Here is a tiny trained network, its code and every weight. The questions are about switching its units off for an input and a class, where a switched-off unit gives its printed mean instead of its output.

import numpy as np


def w(rows, s, z=0):
    codes = np.array(rows[::2]) - 128.0
    scale = np.full(codes.shape[1], s)
    scale[-1] = z or s
    return codes * scale


def f(y):
    return y / 2 * (1 + np.tanh(0.7978845608 * (y + 0.044715 * y**3)))


def log_softmax(a):
    a = a - a.max(-1, keepdims=True)
    return a - np.log(np.exp(a).sum(-1, keepdims=True))


def net(x, mask):
    res = np.array(x, float).reshape(1, 7) / 4 @ E
    y = f(res @ A[0][:, :-1].T + A[0][:, -1])
    res = res + np.where(mask, y, B[0][:, -1]) @ B[0][:, :-1]
    return log_softmax(res[-1] @ U[:, :-1].T + U[:, -1])


A, B = {}, {}
E = w([
[64,165,171,124,124,142,120,109,176,124],'x0',
[129,186,188,87,102,140,146,178,154,150],'x1',
[101,59,220,154,173,132,52,109,92,124],'x2',
[110,99,98,98,105,90,86,59,157,154],'x3',
[75,78,116,125,115,86,166,107,131,1],'x4',
[79,112,91,213,90,96,151,144,79,172],'x5',
[90,153,114,160,207,140,120,120,189,108],'x6',
],0.0078)
A[0] = w([
[196,167,86,53,184,153,119,72,236,104,154],'neuron 1',
[2,182,164,133,134,120,122,117,225,126,181],'neuron 2',
[132,191,56,215,151,134,227,218,114,113,165],'neuron 3',
[214,167,220,95,75,174,144,192,59,154,139],'neuron 4',
[143,143,16,110,31,75,170,139,104,185,202],'neuron 5',
[202,129,91,25,95,110,137,119,133,119,250],'neuron 6',
[122,60,112,247,191,110,50,80,31,201,242],'neuron 7',
[100,105,251,95,211,98,92,143,147,80,153],'neuron 8',
],0.0097,0.0026)
B[0] = w([
[110,165,49,75,226,144,72,99,157,127,215],'neuron 1',
[85,188,169,139,80,109,169,37,189,134,199],'neuron 2',
[126,171,119,202,137,120,187,227,155,89,215],'neuron 3',
[134,151,204,104,181,111,162,144,24,181,205],'neuron 4',
[145,81,67,120,23,113,174,158,142,163,219],'neuron 5',
[128,112,81,21,130,115,131,122,73,152,188],'neuron 6',
[148,73,104,247,156,141,37,92,101,167,250],'neuron 7',
[148,81,222,93,109,167,83,155,182,57,209],'neuron 8',
],0.014,0.011)
U = w([
[122,100,230,121,105,159,105,138,164,38,75],'0',
[151,88,84,78,36,89,160,125,80,161,37],'1',
[133,188,82,204,104,112,193,229,139,111,208],'2',
[102,22,88,218,119,88,120,68,55,1,247],'3',
[161,164,212,104,162,129,149,164,35,158,36],'4',
[126,169,81,70,199,152,86,107,150,99,77],'5',
[166,127,152,217,131,166,57,127,132,214,187],'6',
[56,198,161,141,85,116,156,56,180,115,109],'7',
],0.0061,0.0012)

Each question gives the input, the list of numbers given to net, and the class t.
The units are the neurons (one row each of A and B). Each row of codes is followed by its name. A weight is (code - 128) times the scale printed after its matrix; where a second scale follows, it is the last column's (A, B and U).
mask holds one flag per neuron, in row order. A switched-off neuron (its flag False) gives its mean, the last column of its row in B, instead of its output. The means were averaged over made-up inputs and are rounded, as every weight is.
A unit's drop is (log p(t) with every unit on - log p(t) with that unit switched off) / (log p(t) with every unit on - log p(t) with every unit switched off).
The circuit of an input: a set's keep is (log p(t) with only the set's units on - log p(t) with every unit switched off) / (log p(t) with every unit on - log p(t) with every unit switched off). Starting from all 8 units, units are removed one at a time, each time the one whose removal leaves the highest keep (on an exact tie, the one counted first), for as long as the keep stays at least 0.8.
units of the circuit, in order: the units of the circuit, biggest drop first
unit that matters most: the unit with the biggest drop
k most important neurons: the k neurons with the biggest drops, biggest first
drop when u is switched off: that unit's drop, to one decimal
input [-2,4,-3,-4,7,-5,-2], class 5: units of the circuit, in order => (neuron 5; neuron 6)
input [7,-4,-6,7,-7,0,-6], class 1: unit that matters most => neuron 5
input [5,-6,8,2,1,-2,4], class 0: 2 most important neurons => (neuron 8; neuron 2)
input [-5,-6,-6,-6,1,-7,-3], class 1: 3 most important neurons => (neuron 6; neuron 5; neuron 8)
input [5,-4,0,-7,8,-4,-6], class 0: 2 most important neurons => (neuron 7; neuron 8)
input [-1,-7,1,8,-8,-5,8], class 5: 2 most important neurons => (neuron 1; neuron 5)
input [-1,1,1,-5,7,5,-6], class 2: units of the circuit, in order => (neuron 3; neuron 7)
input [6,3,-4,2,0,-2,1], class 7: 2 most important neurons => (neuron 2; neuron 7)
input [7,4,-1,-7,1,1,-3], class 4: 2 most important neurons => (neuron 4; neuron 5)
input [8,2,-7,8,6,-1,-8], class 1: 2 most important neurons => (neuron 5; neuron 6)
input [3,1,7,7,5,-1,-8], class 0: 2 most important neurons => (neuron 8; neuron 5)
input [-5,6,-2,-7,0,-6,8], class 5: 2 most important neurons => (neuron 1; neuron 5)
input [6,0,2,-4,-8,-3,1], class 4: 2 most important neurons => (neuron 4; neuron 7)
input [-6,-3,8,-5,1,-8,-1], class 0: units of the circuit, in order => (neuron 8)
input [-8,-6,-8,5,5,5,3], class 2: drop when neuron 3 is switched off => 1.9
input [-3,-3,1,1,0,-6,6], class 5: drop when neuron 1 is switched off => 0.5
input [-6,1,-6,3,-8,6,5], class 2: drop when neuron 3 is switched off => 0.8
input [-6,-5,-2,6,5,-3,1], class 5: 2 most important neurons => (neuron 1; neuron 7)
